Below is a small trained network, with its code and all its weights. Each question gives an input and a target symbol and asks what happens when units are switched off, that is, made to give their printed mean instead of their output.

import numpy as np


def w(rows, s, z=0):
    codes = np.array(rows[::2]) - 128.0
    scale = np.full(codes.shape[1], s)
    scale[-1] = z or s
    return codes * scale


def f(y):
    return np.maximum(y, 0)


def softmax(a):
    e = np.exp(a - a.max(-1, keepdims=True))
    return e / e.sum(-1, keepdims=True)


def log_softmax(a):
    a = a - a.max(-1, keepdims=True)
    return a - np.log(np.exp(a).sum(-1, keepdims=True))


def net(x, mask):
    ids = ['αβδεηθλξπστψ'.index(c) for c in x.split()]
    T = len(ids)
    res = E[ids] + P[:T]
    q, k, v = (res @ M[0].T for M in (Q, K, V))
    z = softmax(np.where(np.tri(T) > 0, q @ k.T / 4**0.5, -1e9)) @ v
    res = res + np.where(mask[0], z, O[0][:, -1]) @ O[0][:, :-1]
    y = f(res @ A[0][:, :-1].T + A[0][:, -1])
    res = res + np.where(mask[1:13], y, B[0][:, -1]) @ B[0][:, :-1]
    return log_softmax(res[-1] @ U[:, :-1].T + U[:, -1])


Q, K, V, O, A, B = {}, {}, {}, {}, {}, {}
E = w([
[108,89,139,12],'α',
[96,87,139,15],'β',
[183,91,87,165],'δ',
[193,111,83,74],'ε',
[132,92,171,68],'η',
[178,186,125,85],'θ',
[109,191,84,45],'λ',
[129,184,82,141],'ξ',
[234,183,138,181],'π',
[195,73,105,45],'σ',
[147,180,248,127],'τ',
[89,182,174,125],'ψ',
],0.015)
P = w([
[32,1,76,173],'0',
[113,66,189,95],'1',
[151,87,232,72],'2',
[148,136,199,55],'3',
[144,165,183,43],'4',
[121,176,164,58],'5',
[80,207,132,21],'6',
[108,176,132,46],'7',
],0.0051)
Q[0] = w([
[115,23,91,127],'H0',
[186,169,199,11],'H0',
[196,38,112,204],'H0',
[255,124,122,169],'H0',
],0.0064)
K[0] = w([
[221,52,103,177],'H0',
[218,235,190,118],'H0',
[119,45,206,98],'H0',
[1,147,236,172],'H0',
],0.0048)
V[0] = w([
[54,191,55,78],'H0',
[118,172,224,193],'H0',
[160,152,102,113],'H0',
[109,31,255,78],'H0',
],0.0098)
O[0] = w([
[106,78,176,197,28],'H0',
[102,248,199,116,182],'H0',
[148,121,110,118,159],'H0',
[60,165,88,119,252],'H0',
],0.014,0.0037)
A[0] = w([
[87,16,219,128,46],'N0',
[102,158,229,74,115],'N1',
[70,141,190,137,210],'N2',
[170,194,31,236,143],'N3',
[209,201,62,248,142],'N4',
[113,186,228,159,100],'N5',
[25,73,86,1,46],'N6',
[23,124,185,87,254],'N7',
[180,6,134,96,122],'N8',
[112,109,45,61,56],'N9',
[15,69,180,108,45],'N10',
[147,170,203,246,89],'N11',
],0.008,0.0059)
B[0] = w([
[119,165,108,179,140],'N0',
[207,104,113,139,228],'N1',
[129,146,190,149,194],'N2',
[178,78,167,90,181],'N3',
[153,72,157,64,196],'N4',
[41,152,140,155,198],'N5',
[83,129,153,99,221],'N6',
[187,97,193,173,255],'N7',
[109,150,1,154,165],'N8',
[28,122,107,114,174],'N9',
[78,90,123,172,151],'N10',
[80,142,139,108,159],'N11',
],0.011,0.0091)
U = w([
[62,126,121,140,6],'α',
[70,107,129,151,2],'β',
[148,96,83,108,11],'δ',
[115,156,69,64,148],'ε',
[76,89,157,73,136],'η',
[144,138,109,135,115],'θ',
[145,92,118,202,73],'λ',
[158,76,122,160,237],'ξ',
[207,95,137,27,172],'π',
[121,100,85,12,132],'σ',
[100,198,174,103,114],'τ',
[110,133,165,144,244],'ψ',
],0.011,0.0065)

Each question gives the input, a string of symbols that net reads in full, and the target symbol t.
The units are the heads (4 rows each of Q, K, V and O) and the neurons (one row each of A and B). Each row of codes is followed by its name. A weight is (code - 128) times the scale printed after its matrix; where a second scale follows, it is the last column's (O, A, B and U).
mask holds one flag per unit, heads first, then neurons. A switched-off unit (its flag False) gives its mean, the last column of its rows in O or B, instead of its output. The means were averaged over made-up inputs and are rounded, as every weight is.
A unit's drop is (log p(t) with every unit on - log p(t) with that unit switched off) / (log p(t) with every unit on - log p(t) with every unit switched off).
The circuit of an input: a set's keep is (log p(t) with only the set's units on - log p(t) with every unit switched off) / (log p(t) with every unit on - log p(t) with every unit switched off). Starting from the 12 units with the biggest drops (on a tie, the unit counted first), units are removed one at a time, each time the one whose removal leaves the highest keep (on an exact tie, the one counted first), for as long as the keep stays at least 0.8.
circuit, biggest first: the units of the circuit, biggest drop first
unit that matters most: the unit with the biggest drop
top k neurons: the k neurons with the biggest drops, biggest first
drop of u: that unit's drop, to one decimal
input ψ τ ψ λ, target ψ: circuit, biggest first => [H0, N7]
input σ σ η, target σ: top 3 neurons => [N5, N8, N2]
input β ψ η, target ψ: circuit, biggest first => [H0, N7, N4]
input λ π π π λ π, target π: unit that matters most => N4
input α α π β π π β ξ, target π: circuit, biggest first => [N5, N3]
input β α π π π ξ β, target π: top 2 neurons => [N1, N5]
input δ π ξ π η π η, target π: circuit, biggest first => [H0, N1]
input δ η β α, target η: circuit, biggest first => [H0, N6, N9]
input π ε π ξ ψ ξ π δ, target π: circuit, biggest first => [N5, H0]
input ε ξ τ α β η η α, target η: top 2 neurons => [N6, N9]
input η β β, target η: circuit, biggest first => [H0, N6]
input π η π, target π: top 2 neurons => [N4, N3]
input π λ π ξ, target π: top 2 neurons => [N5, N9]
input β θ τ π, target τ: drop of N5 => 0.6
input ψ τ η θ, target τ: drop of H0 => 1.1
input η η β, target η: drop of N6 => 0.3
input α λ ξ ξ, target ξ: top neuron => [N6]
